Each row is followed by its class.
[ 247 -131 -124  -40   14 -241 -196  -89  -71   81 -200 -104    2  -92
 -134 -195   25   37   70  113   82  124   -1   23 -158  -22   19   75
  102  183   27    8  -72  -88 -217    1   13] -> (181)
[ 171  253 -106 -165  158  242   39   56  -33   27  180  -74  -12   76
 -219  -38 -196  151  -10  281   14   94  -80  167   99   89  216  143
  -61 -111  198 -141   93 -298  144  -43   94] -> (23)
[ -19   30   65  268 -336  163  124   -9  119  -18  235  217  278  102
  117  101 -347  130   47 -125   30 -109 -163   66  185  251  115 -219
   12 -370  -36  -23  177  -83  138 -140 -147] -> (184)
[ -90  250  105 -279   -7  211  163  -85 -146  -65 -265   -5   30  -51
  -69  146 -206 -161  -62 -166  123  180  -53   20  -47    5   61   19
  109  -92  129 -130  159  292   43  161 -118] -> (74)
[ 181  -84   -7   92  167  -64   92  -23 -129  -18   91   -6  -22   91
   -2  -61  -97   32  -79  138   38  -83   93   83  -10   73  102  112
   20   30   77  108  -32 -235 -138  -81  -53] -> (213)
[  68   24   51 -414  110   13  -50  -29    7 -123 -564 -291 -181  -45
 -184 -158  -17  -82  -74   80  -87  255   70   -1 -163 -148  107  117
  -74   74   67  -63  -62  250 -203  124  155] -> (23)
[ 193  195  157   79  -49 -203  361  111   12 -249 -119 -109   37  -65
  -19  174  -87  136   88  102  121  227  -75  107 -105  163  -90 -165
 -218  158   47   67  121 -241   46  -62 -201] -> (216)
[  62  177  106 -124  169 -159    8  102   56 -188 -621 -191 -194 -175
 -187  -47  347  -51   45  259  -83  287  102  -67  -83  -81  -55   93
  -11  166  131  -17   45   43   86  -11   46] -> (168)
[ 183  101  204 -256  176 -318   31  140  -52 -267 -700 -283 -118 -232
 -153  -41  335   30  127  148 -101  370  155   11 -126  -64    2   70
  -98  312  158  -18   43   -3   16    4   10] -> (74)
[ -41   58 -100   94  -73  265  127 -146  -80  155  477   72  194  254
  -44   81 -643   34 -164   84  205 -133  -77   63  130  109  -24  -68
  -61 -131  -57   44  108  187  -16  102   -9] -> (181)
[ 444   24   24  177  334 -639  134  164   13 -239 -325 -167 -130 -140
  -78  -14  477  140  128  241  -69  362   -4   61 -121   38   63   64
 -124  295   -9  149   74 -645  -16 -258 -126] -> (64)
[  34   68   60   85 -211  270  212  -44    0   34  107   41  140  103
  219  131 -420   56  -11 -185   84  -72 -106  122  -31  196  162 -198
  -20 -212   19  -25  123   10  -57   -9 -168] -> (74)
[-129 -239 -128   67 -289   58 -309 -137   33  108  -91  185  101  -29
  -57  -74 -197   10 -166 -272    9   -1 -101  -82   70   25   94   76
  265    2   -7  -42  -67  305  -82  115  -95] -> (181)
[ -20  132  105  -40 -318  154  223  -92  -92   18  233  126  250  158
   65  171 -554   -9  -66 -420  224   68 -242   41   38  208   85 -211
  164 -299  -45   18   96  -47 -161   90 -269] -> (213)
[   4  -93   -8  123 -100 -196  170  -16   25  -75  -66  129    6   10
  184  107  -48 -154   -6 -109   80 -116  -34 -189    4  134   66   86
  198  -17   10   68   38  -40   37  -23 -223] -> (39)
[ 185   -4 -117  135   36 -213 -156   80  134  -85   21   -7    2  -56
 -117  -99  131  158  -25  103  -99  148  -75   16   57    3  150  159
   -6    6   33   36  -10 -287  -83 -111   -3] -> (184)
[ 182   60   86  -92  311 -704  105  248   22 -326 -679 -278 -373 -360
 -110  -60  827  -15  246  229 -203  394  141  -98 -193 -147  -12  139
  -49  337   48   35   -1 -389   66 -119   17] -> (31)
[  24  199 -162   -1   95   21  106   76   59 -115  234   38  -81   76
    5   31  111  169  -49  -99 -148   41   -5   79   43  -57  227  112
   68 -150  112   21  -23 -278   36  -88   31] -> (75)
[  13   80  110   63 -183  -30   81    9  -87   20  -29   29  115    9
  -10   79 -188  -74  -77 -275  104  150 -101  -35   37  125  -44 -124
  124 -100  -44   46   59   35 -139   80 -152] -> (181)
[-149   12  134  -23 -198  126  193  -36  -81  -30   84  125  203   42
   19  205 -399   16  -33 -150  252    3 -140  -34   73  143 -170 -252
 -128  -51  -64   19  182  182  -26  108 -179] -> (23)
[  -6  103  243   28 -162 -194  206   83  -10 -157  -38  -77  159  -33
 -109  142 -143  147  132  178  110  133 -108   78  -34  118 -143 -247
 -307   87   -9   28  199  -97    5  -54 -119] -> (213)
[  70 -104  -30  -14 -113   75  144 -211  -60  -83  156   81  -25   53
  233  -18 -300  -88 -120 -171  101 -195   40    0 -129   26   33  102
  211  -70  -13   90 -166  130 -256   16  -94] -> (213)
[ 223 -109  -18   17  208 -242 -112  -19  -94  -40 -216 -122 -203 -119
  -26 -211   28   89    9  269  -16  -28  214  195 -139  -37  -13   40
 -155  395   34   54  -40    6 -133  -62   86] -> (74)
[-256  243  115  -22 -172  104  279    5  -55  -50  207  114   80   79
  209  216 -193  -48  -22 -449  -27   46 -132  -64   54   32   77 -119
   45 -249  -20   16  162  177   16   86 -249] -> (64)
[ 132   55   -2   29   93 -187   81   17 -112  -25 -103 -170 -184  -74
  -83  -98    5  176   36  320   56   50   97  143 -140  -53  -55   -6
 -156  279   29   32   18  -57  -92  -22   23] -> (213)
[ 177 -262   28 -201    2 -292  -94  -68  -40  -99 -602 -132  -96 -185
  103 -210  190   24   78   80  -40   95  226   30 -252  -50  169   55
   57  238   47   11 -110  192 -299  -74   69] -> (166)
[ 104  -83   -3  -33  -57   -7  194  -93 -122 -106   71   70   65   44
  100    1 -119  -40  -52 -190  102  -27   33   51  -92   67   36   20
   54  -49   -7   57   62  -49 -217   52 -192] -> (166)
[ 118   -4  -86  317 -199  120  -49  -27   41  105  333  136  179  164
 -124   49 -504   82 -140   57  134  -41 -170   20  190  206   99  -54
  127 -230   18   61   59 -222  -10    0  -83] -> (168)
[ -91 -128  -11  -79 -104  229 -104 -102  -51  119  103   78   53   25
  -55  -40 -434  148  -88  121  135 -117  -84  103  -45   -4  -49 -133
 -180   38  -12  -15   50  272 -108  126  -27] -> (75)
[-319   44 -193  -57 -143  537  -55  -84   89  128  108  135   15  164
   10   74  -79   40 -125 -353 -126    0 -190 -118   51  -49  115  -75
  105 -352   61  -69   -7  268 -107   71  -95] -> (64)
[ 281  166  133  304  -74 -139  237  121  156 -135  293   16   71  -32
  334  266  -31  171  231    0  -57  -50 -335  150   48  195  -37 -170
 -130 -166  -52  124  200 -620  189 -276 -170] -> (166)
[ -73  -81   68   55  -87 -220   62   21 -123  -87 -130   83   94  -82
 -144    3  -95   76  -32   76  184   65   41   23  -20   86  -66  -34
  -72  194   39   12  168  114  -50  -47  -81] -> (39)
[-110  -60   58  189 -309  132  100  -31   55   38   82  187  146   77
  263  131 -374   16    9 -227   47 -166 -121  -41  101  176  -16 -138
  136 -229  -41   39   78  226   44   42 -220] -> (168)
[ 110 -120  -54  214   -9 -148    1   40   34 -123 -239  -52   -5  -46
  -22 -112  278  157  118  208  -68   22   50  -15 -109   46    2  -38
   10   21   12    8  -38 -130  -13 -311   62] -> (23)
[ -14 -112  227 -187 -146  -17  106   24 -157  -33 -450  -72    9  -72
  106   37 -107 -165   25 -199  132   44   26  -39 -199   79  -40 -244
  -24   93  -80  -25   60  319 -166  100 -105] -> (166)
[  52  -51   68    7 -205    1   68   10    3 -108 -163   88   79  -43
  121   14  -91  -19   74 -147   30   15  -50  -11  -72  211  156 -162
  -13  -72   29  -24  149    3  -71 -121 -103] -> (166)
[  59  317 -186  -20  -78  569  120  -22  -15   40  539  -19  213  270
 -121   86 -538  213 -143   97  107  -50 -106  156  177  110  258   17
    2 -327  137  -85   97 -135   16   18   43] -> (184)
[ 166  204   13 -319  221    9   43  -24 -122  -82 -232 -194 -226  -32
 -223 -132  -95    1  -76  178  -24  223  104   15  -77 -107  144  231
  104   63  183  -33  -70    7   -5   52  108] -> (39)
[  66  138   81  -10   58 -444  302  225  177 -397 -144 -117  -46 -134
  168  230  438   77  252 -100 -167  222  -68   12  -86   -9  -18  -72
  -91   38  -58   59   29 -419  134 -143 -100] -> (23)
[ -28   54 -137 -353  -26  494 -184 -225 -137  154   -8   33   15   90
 -357 -257 -478 -111 -217   86   62  -30  179   67   64  -30  245  156
  141 -128  217 -196  -30  409  -88  314  154] -> (213)
[ -16   56 -283  -11   48  234  -41  -50   11   76  381   30  -10  152
   95   25  -75   84  -44  -65  -99  -69  -45  -25   -5  -33  261  107
  159 -215   72   -1 -117  -94 -103  -21   52] -> (166)
[-160   38   -8   35   61 -117    3   30   14  -60 -338   32 -111  -84
   -3  -39  320  -48   54 -114 -115  112   71 -111  -36  -56  -44  -13
   66   57    9  -13   26  210  105  -55  -35] -> (31)
[ 103  190   22  508 -132  126  321   61   32   -7  501  157  191  122
  177  189 -156  139   14  -42   18 -148 -206  113  180  208    7  -89
   46 -357   19   81  189 -402  291 -216 -175] -> (39)
[ 102  193   14  -14  247 -391  159  188   69 -247 -201 -198 -154 -159
   85   37  563  116  179   70 -225  200   42   73  -93 -154   21   61
 -114  128  -10   47  -32 -239   98 -178  -11] -> (166)
[ 181   83  162 -178  363 -846   72  269   37 -324 -585 -262 -316 -345
   26  -46  899  -56  308  207 -241  305  193  -29 -192 -163  -37  110
  -59  440  -68   28  -25 -345  110 -135   28] -> (64)
[-180  -61 -270   11 -231  698  167 -276 -177  251  660  218  177  468
   53  -12 -828    8 -384 -320  186 -373 -131  -38  117   85  178  105
  257 -450   -4  -42  -42  368 -216  207 -132] -> (23)
[ 204  -28  -89  -43   73  109   53  -81 -160   46  173 -218   -3    2
  -21   14 -300  117  -18  220  113  -42  -64  189 -176  -46   31  -48
 -115   86   52   60 -100 -123 -326  -19   61] -> (184)
[  11  186 -138  101  -55  152  184   61  113  -78  404   44  -30   79
   82  120  -84  142  -60 -137  -83  -62 -102  -41   92    1   76   56
   78 -235  -12   12 -101 -177   -4   20  -79] -> (216)
[ -48   93  -67 -182   59   18   40   11   25  -60  -78   -3  -89 -108
   56   55   77  -91   28 -171  -51   10   24  -70  -25  -92  115   28
   39   28    9  -75    1  123   15   34   -9] -> (74)
[ 162  297  152 -149  -84   14  281  137  -46 -177  -19 -141   84  -13
  -49  172 -184  126    9   15   42  206 -166  146   22  119  167   57
 -112  -84  183  -71  221 -208   72   43 -111] -> (74)
[  17  357  -67 -144   82  289  152   46  -10  -48  109  -70   33   98
 -105  160 -244    4  -44   14   49  119  -93   17  114   53  199  123
   65 -212  166  -93  147 -112  131   -2   40] -> (31)
[  79 -135 -139    8   49  -99 -240  -92 -185  103   21  107   22   60
 -222 -250 -128  -52 -284   67   45  -52  165   14   59  -35  252  213
  271   80   31  -14  -85  124 -157   96   25] -> (165)
[ 255 -126  161  -26  118 -462  -29  222   93 -266 -636 -159 -110 -267
   71  -95  581  164  321  183 -151  251   89   21 -164   34  -34 -112
 -223  293  -36   21   72 -249   90 -265  -12] -> (165)
[ 130   90  163   84  111 -184  140   35  -45  -53 -163 -126   -7  -58
  -69   15 -117  118   59  253   93   80  -15  138  -51   24 -148 -129
 -187  168   22  108  108 -104   19  -19  -69] -> (213)
[ -80  129   -1  266 -355  381  168   32  116   69  258  287  273   93
  176  213 -419   93   51 -275  132  -82 -235  -30  173  334   86 -285
   -7 -413   19  -76  247   11  130 -144 -217] -> (165)
[ 330 -100 -114   50  -57 -149  -23  -11  116  -81 -167 -116  -46  -53
   10 -123   95  141  139  177  -32   -2   31   78 -145   76  116    1
   42   71   70   -2 -150 -286 -164 -264   94] -> (184)
[ 330  -57  209  174  178 -765  324  136   29 -369 -305 -173 -140 -187
  129   -2  444   57  193  196  -66  129  109   77 -135   53 -134   95
 -159  333  -62  172   49 -456   17 -304  -97] -> (74)
[ 115   57  -22  -95  133 -236 -117  197   82 -225 -211 -184 -100 -119
  -47  -36  464  189  187   43 -225  216   20   18  -40 -115   77  122
  -46    1   63  -18 -139 -325  -16 -171   72] -> (166)
[  97  257 -312  -62  -60  743  139 -142 -129  232  606   28  106  274
 -216  -28 -514  163 -209  -46  157  -60 -167   83  153   57  153  264
  160 -370  198 -182   98  -10   43   84   85] -> (64)
[ -47 -249  180 -151  -49 -201  -74  -14  -98 -183 -674 -109  -36 -214
  -98 -102  181   56   81   97   35  177   97  -43 -230  -42 -255 -239
 -222  364  -81   50   43  346 -221   54  -92] -> (75)
[-204 -210  128 -286 -295  411 -188 -258  -20   64 -308   93    2  -31
  163  -73 -460 -252 -115 -275   44 -138   64 -112  -54    2   49 -188
   87 -159  -84  -85 -129  690 -223  235   14] -> (23)
[ 156  -91   -8 -346  214 -323 -162   76  -47 -155 -606 -364 -207 -154
 -277 -309  341  135   28  303 -191  268  201    3 -158 -190  149  270
  -31  277  108  -52 -194   39 -154   43  193] -> (181)
[  96  -10  -57  211  121   34  170  -45   85  -57  133   36  -21   92
  217  159 -133   15  -93  -70  -43  -76 -106   58  -52   39  138  101
   24 -108   35  120  -14 -243   -1  -20 -188] -> (166)
[ -20  213   70  113  -97  136  260  -20 -124  106  418  117  242  135
   38  182 -531   87  -38  -10  237  -57 -175  173  126  184  -14 -191
 -164 -161    1   22  232  -12   35   12 -195] -> (39)
[ -64  -81  -45  -65  -84   90  -49  -86  -43   95  -57  -12    3   58
  -94  -96 -228   59  -75   47   98  -43   26   36  -63  -29 -104  -60
  -25   40  -19   -9 -122  276 -177   76  -28] -> (75)
[  60  236   70   23   11   78  171   15  -40   13  -76  -59   26   16
 -121   40 -188 -109  -67   71   47   57  -32  -62   72   81   48   49
  148  -95  106  -47   80   75  196   38   -5] -> (74)
[ 133  -99    7 -147   -5  -36  -59  -94  -71   18 -232  -65  -34  -42
  -84 -150   73  -45  -56 -125   57  191   56  -87  -58  -16  -93  -72
   14  163 -115   44  -34  104 -253   17   -7] -> (165)
[   2 -130  -66  111    0  109   77  -73  -48  -51  103  151  -18   29
   76   -2 -141 -134 -159 -113   73 -195   36  -41   22   71   33  129
  114   -2   19   34   14   12   11   24 -136] -> (165)
[-350  239  -72   86 -306  583  190 -119    6  116  478  325  230  169
   -6  144 -423  -21 -177 -411   83 -146 -106  -75  266  114   84 -137
  181 -484    8 -116  116  301  102  110 -134] -> (213)
[ 187  152  122  302  -62   -1  204   68  108  -58    2   -7   13  -72
  195  110  -56   56  101  -14  -43  -19 -112  119   -6  146  -11 -160
  -52 -142   15   66   96 -229   60 -224  -83] -> (213)
[  37  -79 -120 -102  104  -61  -35   23  -38  -72    7  -95 -142   -5
  -78  -92   -6  226  -20  186   -9   14   32   45  -92  -94  -25   75
 -178  138  -18   16  -93   54 -170  -43  110] -> (75)
[ 325   -3  -63   93   -1 -103   91   48   77  -99   79  -77  -44   39
  109  -86   76  187  102  113  -54    1  -49  102 -141   88  120    7
  -52   -7   17   38  -69 -356  -24 -271   23] -> (39)
[-283   47 -280   72 -189  321    6  -75   46   42  365  170  108  196
  -47   44 -170   -3 -134 -275  -16 -159  -63  -50   96  -12  152   76
  176 -262   27 -110  -54  176   23   43  -45] -> (184)
[  54 -239   22  -56 -105 -206 -206  -27  160 -174 -558  -46  -89 -205
  145 -147  300   -2  129   -1 -109   63  105  -63 -189  -42  100   14
   62   99  -27  -23  -91  126 -109 -136   80] -> (64)
[-139 -143 -161   85 -316  507 -145 -190  -98  238  443  259  335  239
 -117   25 -624   -4 -284 -326  174 -129 -229   -1  140  143  180  -22
  206 -381   35  -77   -6  124 -206  171 -125] -> (23)
[  38 -241   55 -200  -90 -149 -202  -94   43 -142 -661  -91 -258 -244
  151 -178  178  -92   10  -34  -95   48  191  -53 -265  -85   99   32
  136  225   29   14 -180  266 -276  -23   68] -> (181)
[ -87 -100   65  -73 -270  120  -66  -34  -50   57  -63  223  187   32
  -70   48 -349  -44 -149 -325  115   75 -196 -130   77  216  146 -133
  118 -103   24  -23  141  160 -148  129 -239] -> (166)
[-115 -194   -1 -262 -122   26  -66 -248  -73   -9 -290   62 -204 -110
  151 -195 -194 -168 -173 -301   -2  -99  129   18 -217 -113   39   79
  190  155    5   34 -128  490 -360  196  -85] -> (75)
[-249 -151  182 -145 -260   33 -143  -93  -29   -3 -452  104   90  -93
   63  -72 -226 -231  -60 -253   54  -37  106 -113  -56    6  -42 -241
  118   28  -63   -2  -28  707 -160  154  -88] -> (184)
[  36  -58  -83 -257   13  136  -68  -39  -26  -91 -260 -145  -54   35
 -292 -212   97   51  -67   86  -53  122   46   49  -81 -101   64  153
  -15  -51  110  -94  -44   59 -100   33  134] -> (181)
[-109  -32   54  -49   53  -29  -33   33  112 -135 -187   43   -5  -42
   72   62  260   70    1 -160 -134   63  -29  -19    4 -167  -31  -60
    1 -103  -82   44  -14   63   31  -55   -9] -> (165)
[  26  288   -8  -57   35   65  259  128   66  -66  247   39  147   70
   43  251  -26  149  125 -119   46  143 -264  107   46   41   23 -120
  -34 -286   40  -15  125 -364   80  -84 -176] -> (23)
[ -17  -19  130   92 -229 -123   -9   -9   -3  -29  -43  202  164  -64
   76  151  -71  -15   41 -259   91   98 -238    1   84  143  -75 -209
   79  -73  -57   62  174  -96   26   -9 -278] -> (39)
